Here is a tiny trained network, its code and every weight. The questions are about switching its units off for an input and a target symbol, where a switched-off unit gives its printed mean instead of its output.

import numpy as np


def w(rows, s, z=0):
    codes = np.array(rows[::2]) - 128.0
    scale = np.full(codes.shape[1], s)
    scale[-1] = z or s
    return codes * scale


def f(y):
    return y / 2 * (1 + np.tanh(0.7978845608 * (y + 0.044715 * y**3)))


def softmax(a):
    e = np.exp(a - a.max(-1, keepdims=True))
    return e / e.sum(-1, keepdims=True)


def log_softmax(a):
    a = a - a.max(-1, keepdims=True)
    return a - np.log(np.exp(a).sum(-1, keepdims=True))


def net(x, mask):
    ids = ['ΣΨαβεμπ'.index(c) for c in x.split()]
    T = len(ids)
    res = E[ids] + P[:T]
    u = 0
    for l in range(2):
        r = res
        for j in range(2):
            rows = slice(2 * j, 2 * j + 2)
            q, k, v = (r @ M[l][rows].T for M in (Q, K, V))
            z = softmax(np.where(np.tri(T) > 0, q @ k.T / 2**0.5, -1e9)) @ v
            o = O[l][rows]
            res = res + np.where(mask[u + j], z, o[:, -1]) @ o[:, :-1]
        u += 2
        y = f(res @ A[l][:, :-1].T + A[l][:, -1])
        res = res + np.where(mask[u : u + 8], y, B[l][:, -1]) @ B[l][:, :-1]
        u += 8
    return log_softmax(res[-1] @ U[:, :-1].T + U[:, -1])


Q, K, V, O, A, B = {}, {}, {}, {}, {}, {}
E = w([
[177,51,69,70],'Σ',
[62,68,149,237],'Ψ',
[139,135,95,150],'α',
[112,121,168,7],'β',
[150,133,82,151],'ε',
[82,228,122,109],'μ',
[77,56,120,21],'π',
],0.02)
P = w([
[134,193,19,1],'0',
[207,127,212,164],'1',
[194,120,173,173],'2',
[186,118,141,174],'3',
[171,111,121,170],'4',
[167,111,104,155],'5',
[152,109,94,148],'6',
[135,103,88,149],'7',
[121,98,89,145],'8',
[106,102,84,134],'9',
[100,97,82,134],'10',
[91,97,69,117],'11',
[80,94,73,119],'12',
],0.0082)
Q[0] = w([
[185,254,40,71],'0.h1',
[6,243,48,67],'0.h1',
[85,116,127,32],'0.h2',
[59,25,211,121],'0.h2',
],0.0082)
K[0] = w([
[95,254,80,127],'0.h1',
[14,152,105,110],'0.h1',
[162,57,121,89],'0.h2',
[123,95,168,133],'0.h2',
],0.0082)
V[0] = w([
[159,149,198,165],'0.h1',
[107,76,133,83],'0.h1',
[97,190,132,20],'0.h2',
[254,144,139,106],'0.h2',
],0.0077)
O[0] = w([
[146,182,156,160,4],'0.h1',
[134,147,39,188,202],'0.h1',
[137,155,177,166,203],'0.h2',
[2,124,156,105,227],'0.h2',
],0.0093,0.0037)
A[0] = w([
[133,175,36,63,27],'0.n1',
[112,58,118,73,156],'0.n2',
[163,198,146,238,131],'0.n3',
[35,136,115,142,73],'0.n4',
[20,159,38,52,11],'0.n5',
[143,190,49,199,2],'0.n6',
[3,202,80,167,124],'0.n7',
[180,141,10,85,244],'0.n8',
],0.0077,0.0023)
B[0] = w([
[79,169,159,154,179],'0.n1',
[188,107,67,100,244],'0.n2',
[61,165,157,112,147],'0.n3',
[185,92,128,146,148],'0.n4',
[62,141,65,112,240],'0.n5',
[174,60,206,2,134],'0.n6',
[223,103,201,163,170],'0.n7',
[156,149,158,202,254],'0.n8',
],0.0069,0.007)
Q[1] = w([
[66,240,108,165],'1.h1',
[45,101,182,160],'1.h1',
[172,50,122,139],'1.h2',
[150,112,146,2],'1.h2',
],0.0092)
K[1] = w([
[11,150,113,131],'1.h1',
[115,82,171,207],'1.h1',
[124,107,82,141],'1.h2',
[178,135,116,26],'1.h2',
],0.012)
V[1] = w([
[150,51,248,212],'1.h1',
[141,254,3,97],'1.h1',
[129,63,90,108],'1.h2',
[132,79,217,119],'1.h2',
],0.0089)
O[1] = w([
[120,191,99,121,3],'1.h1',
[10,95,254,217,203],'1.h1',
[86,242,185,132,247],'1.h2',
[94,96,170,136,55],'1.h2',
],0.0076,0.0052)
A[1] = w([
[246,109,103,156,98],'1.n1',
[125,105,213,202,255],'1.n2',
[98,184,32,111,136],'1.n3',
[183,52,155,216,102],'1.n4',
[133,53,120,81,98],'1.n5',
[126,66,33,169,175],'1.n6',
[94,201,252,32,38],'1.n7',
[145,228,201,154,84],'1.n8',
],0.011,0.0039)
B[1] = w([
[56,208,129,56,170],'1.n1',
[134,159,58,71,226],'1.n2',
[181,119,190,217,198],'1.n3',
[84,139,125,101,179],'1.n4',
[57,223,19,48,161],'1.n5',
[171,145,204,145,254],'1.n6',
[166,95,191,197,221],'1.n7',
[1,190,203,143,147],'1.n8',
],0.0089,0.008)
U = w([
[96,180,53,60,176],'Σ',
[172,164,72,133,225],'Ψ',
[164,84,92,162,183],'α',
[168,1,150,182,189],'β',
[140,114,109,128,35],'ε',
[126,146,146,135,2],'μ',
[145,109,111,134,42],'π',
],0.013,0.0058)

Each question gives the input, a string of symbols that net reads in full, and the target symbol t.
The units are the heads (2 rows each of Q, K, V and O) and the neurons (one row each of A and B). Each row of codes is followed by its name. A weight is (code - 128) times the scale printed after its matrix; where a second scale follows, it is the last column's (O, A, B and U).
mask holds one flag per unit, layer by layer, with each layer's heads first. A switched-off unit (its flag False) gives its mean, the last column of its rows in O or B, instead of its output. The means were averaged over made-up inputs and are rounded, as every weight is.
A unit's drop is (log p(t) with every unit on - log p(t) with that unit switched off) / (log p(t) with every unit on - log p(t) with every unit switched off).
The circuit of an input: a set's keep is (log p(t) with only the set's units on - log p(t) with every unit switched off) / (log p(t) with every unit on - log p(t) with every unit switched off). Starting from the 12 units with the biggest drops (on a tie, the unit counted first), units are removed one at a time, each time the one whose removal leaves the highest keep (on an exact tie, the one counted first), for as long as the keep stays at least 0.8.
units of the circuit, in order: the units of the circuit, biggest drop first
top k neurons in layer l: the k neurons of layer l with the biggest drops, biggest first
which heads matter: for each layer, one digit per head in row order, 1 if its drop is at least 0.15 and else 0, layers parted by /
drop of u: that unit's drop, to one decimal
input Σ Σ π, target Σ: units of the circuit, in order => 1.n5
input Σ Σ Σ ε Σ π β, target β: top 3 neurons in layer 1 => 1.n7, 1.n2, 1.n1
input Σ Σ Σ β Ψ β Σ μ, target μ: top 3 neurons in layer 1 => 1.n8, 1.n7, 1.n2
input Σ μ β β β ε, target Σ: top 2 neurons in layer 1 => 1.n7, 1.n3
input Ψ μ μ μ α β ε, target Σ: which heads matter => 01 / 00
input Σ π Σ Σ β Σ Σ ε β Σ μ β α, target Σ: top 4 neurons in layer 0 => 0.n2, 0.n6, 0.n5, 0.n7
input β α Ψ β Ψ π Σ β β Ψ Σ Σ Ψ, target Σ: top 2 neurons in layer 0 => 0.n6, 0.n5
input Σ β Σ, target Ψ: which heads matter => 10 / 11
input Ψ α Σ β Σ, target Ψ: top 2 neurons in layer 0 => 0.n5, 0.n8
input π Σ β Σ Σ β ε β Σ μ, target μ: which heads matter => 10 / 00
input μ Ψ π, target Σ: top 3 neurons in layer 1 => 1.n5, 1.n7, 1.n3
input π Σ β μ β π, target Ψ: top 3 neurons in layer 1 => 1.n3, 1.n5, 1.n7
input Σ β Ψ α, target Σ: top 2 neurons in layer 0 => 0.n5, 0.n2
input π Σ Σ μ α μ β π, target Ψ: top 2 neurons in layer 0 => 0.n5, 0.n2
input β α Σ Σ Σ Ψ, target Ψ: units of the circuit, in order => 1.h1
input Σ Σ ε β Σ Ψ, target Ψ: top 2 neurons in layer 1 => 1.n1, 1.n7
input α Ψ β Ψ Ψ β Σ μ Ψ Σ Σ Ψ, target Σ: drop of 0.n6 => 0.2
input β π π Σ, target Σ: drop of 0.n6 => 0.0
input Σ α β, target β: drop of 1.n7 => 2.1
